Small tables with named rows and columns. After each table, cells are looked up by row and column.

gimi.csv
,terar,non,tasumo
bapa,86,52,163
ved,114,55,201
mim,91,81,99
nizi,61,88,32
fasadu,55,73,5
rekuro,44,63,71
kidud,88,79,54
surur,80,59,96
viteres,63,73,11
bopes,99,77,222
dip,65,84,106
sidubok,60,74,57
sidakeb,85,73,130
tapovaf,85,68,101

tasumo of sidakeb: 130
tasumo of bapa: 163
tasumo of ved: 201
terar of bopes: 99
terar of bapa: 86
tasumo of kidud: 54
tasumo of nizi: 32
tasumo of tapovaf: 101
non of viteres: 73
tasumo of rekuro: 71
non of bapa: 52
non of kidud: 79
tasumo of sidubok: 57
non of sidakeb: 73
non of ved: 55
terar of ved: 114
non of nizi: 88
tasumo of dip: 106
terar of mim: 91
terar of sidakeb: 85

rezezu.csv
,kito,guro,lolak,zuf,dopudo,mip,lagivit,nunimo,suvapa,ked
lisepi,39,99,112,78,97,70,91,96,80,120
deniz,85,76,19,140,57,60,94,24,160,64
seg,47,151,98,87,116,121,143,66,162,152
fabepap,87,50,97,97,95,72,48,122,34,42
budil,85,90,90,142,102,62,90,88,112,99
peluzin,73,104,13,111,98,51,126,29,166,103
ritimi,167,58,43,106,149,68,141,134,79,133
giriv,39,54,77,143,116,158,122,56,98,143
sedos,84,151,106,115,70,84,84,79,109,87
tir,22,123,160,61,105,129,119,111,59,145
pakopet,74,51,155,171,72,150,133,66,61,145
deg,155,193,64,85,91,0,175,39,199,172

What is the suvapa of sedos in rezezu?
109
What is the dopudo of giriv in rezezu?
116
What is the ked of sedos in rezezu?
87
What is the zuf of pakopet in rezezu?
171
What is the kito of pakopet in rezezu?
74
What is the dopudo of budil in rezezu?
102
What is the zuf of seg in rezezu?
87
What is the dopudo of pakopet in rezezu?
72
What is the suvapa of deniz in rezezu?
160
What is the kito of peluzin in rezezu?
73
Which row has the largest mip? giriv

kel:
|  | gelaso | dutum | daru | sezi | sofo | nakuri | bedaz | sud | nek |
|---|---|---|---|---|---|---|---|---|---|
| nosaso | -21.20 | 36.05 | 40.15 | -47.14 | 35.69 | 2.87 | -38.08 | 40.00 | -11.22 |
| zur | 16.64 | -13.95 | -24.95 | 51.80 | 23.02 | -91.21 | -17.96 | 0.87 | -52.00 |
| dibesep | 84.56 | -55.96 | 42.17 | -29.28 | -15.38 | 42.68 | 49.44 | -41.69 | -1.28 |
| ziz | -7.42 | -5.10 | -4.13 | -4.67 | -5.26 | -5.03 | -3.73 | -6.13 | -3.64 |
| bar | 14.85 | -13.54 | 69.88 | -1.49 | 5.18 | 22.82 | -32.27 | -28.08 | 11.33 |

sezi of dibesep = -29.28
nakuri of nosaso = 2.87
nakuri of dibesep = 42.68
bedaz of nosaso = -38.08
sud of zur = 0.87
nek of dibesep = -1.28
bedaz of zur = -17.96
Which row has the largest sezi? zur

Table gigek
|  | vula | zab | gav | bido | poz | lale | vop | korabe |
|---|---|---|---|---|---|---|---|---|
| bodi | -695 | -2427 | 5608 | -2818 | 1489 | 3787 | -6497 | 3371 |
| gal | -703 | -2884 | 7783 | -2751 | 1281 | -6379 | -3022 | -6667 |
| kefe | -698 | -2292 | 3838 | 621 | -337 | 333 | -3262 | 9611 |
| faba | -603 | -1938 | -2744 | 5606 | 4169 | -5533 | 1530 | -161 |
| deg | -680 | -2238 | -2244 | -2254 | 4058 | 7895 | 288 | -5527 |
| zibo | -621 | -2639 | 7678 | -5573 | 87 | 2059 | 8692 | -1255 |
| dut | -666 | -2328 | -1959 | -2605 | -2358 | 1787 | 7079 | 7207 |
| tok | -669 | -1974 | -2828 | 3591 | 6893 | -4621 | -709 | 20 |
| fodete | -618 | -2307 | -1972 | -2840 | -144 | 6299 | 7408 | -163 |
| relov | -638 | -2131 | 1691 | 4690 | -3939 | -141 | 4753 | -3316 |

vop of tok: -709
zab of fodete: -2307
gav of relov: 1691
zab of faba: -1938
zab of deg: -2238
bido of zibo: -5573
korabe of gal: -6667
vop of fodete: 7408
gav of gal: 7783
zab of zibo: -2639
poz of dut: -2358
korabe of relov: -3316
zab of kefe: -2292
poz of zibo: 87
bido of gal: -2751
korabe of kefe: 9611
poz of relov: -3939
vop of faba: 1530
korabe of tok: 20
bido of relov: 4690
Which row has the largest vop? zibo

lededit:
|  | tuvig | biref | tefamim |
|---|---|---|---|
| geboto | 99 | 10 | 105 |
| demoma | 103 | 65 | 99 |
| pip | 101 | 113 | 97 |
| zav | 58 | 219 | 98 |
| lavip | 80 | 138 | 106 |
| pek | 88 | 63 | 107 |

biref of pip: 113
biref of zav: 219
tuvig of geboto: 99
tefamim of geboto: 105
tefamim of pek: 107
tefamim of demoma: 99
tuvig of pek: 88
biref of pek: 63
biref of demoma: 65
tefamim of zav: 98
tuvig of zav: 58
tuvig of lavip: 80
tefamim of lavip: 106
tuvig of demoma: 103
tuvig of pip: 101
biref of lavip: 138
tefamim of pip: 97
biref of geboto: 10

nav
|  | faz | fusodek | fik |
|---|---|---|---|
| didubab | 0.003 | 0.216 | -0.350 |
| mur | -0.563 | 0.565 | -0.621 |
| rafedo | -0.508 | -0.689 | 0.350 |

faz of mur is -0.563
fusodek of mur is 0.565
fik of mur is -0.621
fusodek of didubab is 0.216
faz of rafedo is -0.508
fik of rafedo is 0.350
faz of didubab is 0.003
fusodek of rafedo is -0.689
fik of didubab is -0.350
Which row has the largest faz? didubab

Table ruba
,misiper,vugo,kisukig,rudiv,maf,pimenab,napulut,tal,sato
sapita,40,-57,2,18,-36,-45,-28,2,42
kif,-60,48,-20,-12,-36,-28,38,-20,-11
bovuv,-20,-11,2,12,-61,-53,-27,-1,57
lut,-43,34,2,-50,35,58,-11,-8,-39
femizu,-43,31,-26,23,-54,-54,37,-8,30
zum,-43,31,2,-12,-58,-46,-37,-8,74
duk,-20,10,17,-40,14,9,-89,7,30
pon,-67,76,2,-54,-23,13,-27,-8,15

femizu, napulut -> 37
duk, tal -> 7
duk, kisukig -> 17
femizu, tal -> -8
sapita, misiper -> 40
femizu, maf -> -54
zum, sato -> 74
zum, rudiv -> -12

keku =
|  | bizakul | derul | moniz | togu | filoz |
|---|---|---|---|---|---|
| gefa | 103 | 95 | 101 | 103 | 98 |
| vizo | 105 | 161 | 74 | 147 | 161 |
| kade | 128 | 66 | 80 | 86 | 138 |
| kole | 64 | 93 | 95 | 91 | 47 |
| tupitu | 98 | 114 | 101 | 115 | 109 |
| repusek | 136 | 126 | 68 | 115 | 184 |
| vab | 101 | 88 | 129 | 68 | 136 |
| gis | 46 | 90 | 154 | 140 | 130 |
| vogud | 112 | 120 | 74 | 113 | 92 |
| lev | 84 | 56 | 125 | 96 | 71 |
| mupo | 16 | 124 | 197 | 178 | 90 |
| med | 188 | 130 | 50 | 83 | 193 |
| fopad | 99 | 69 | 109 | 68 | 77 |
| somigu | 117 | 12 | 117 | 21 | 43 |

mupo, filoz => 90
gis, moniz => 154
vogud, moniz => 74
kole, filoz => 47
vizo, togu => 147
somigu, moniz => 117
repusek, bizakul => 136
vab, bizakul => 101
gefa, filoz => 98
kade, derul => 66
gis, bizakul => 46
Row with the largest derul: vizo

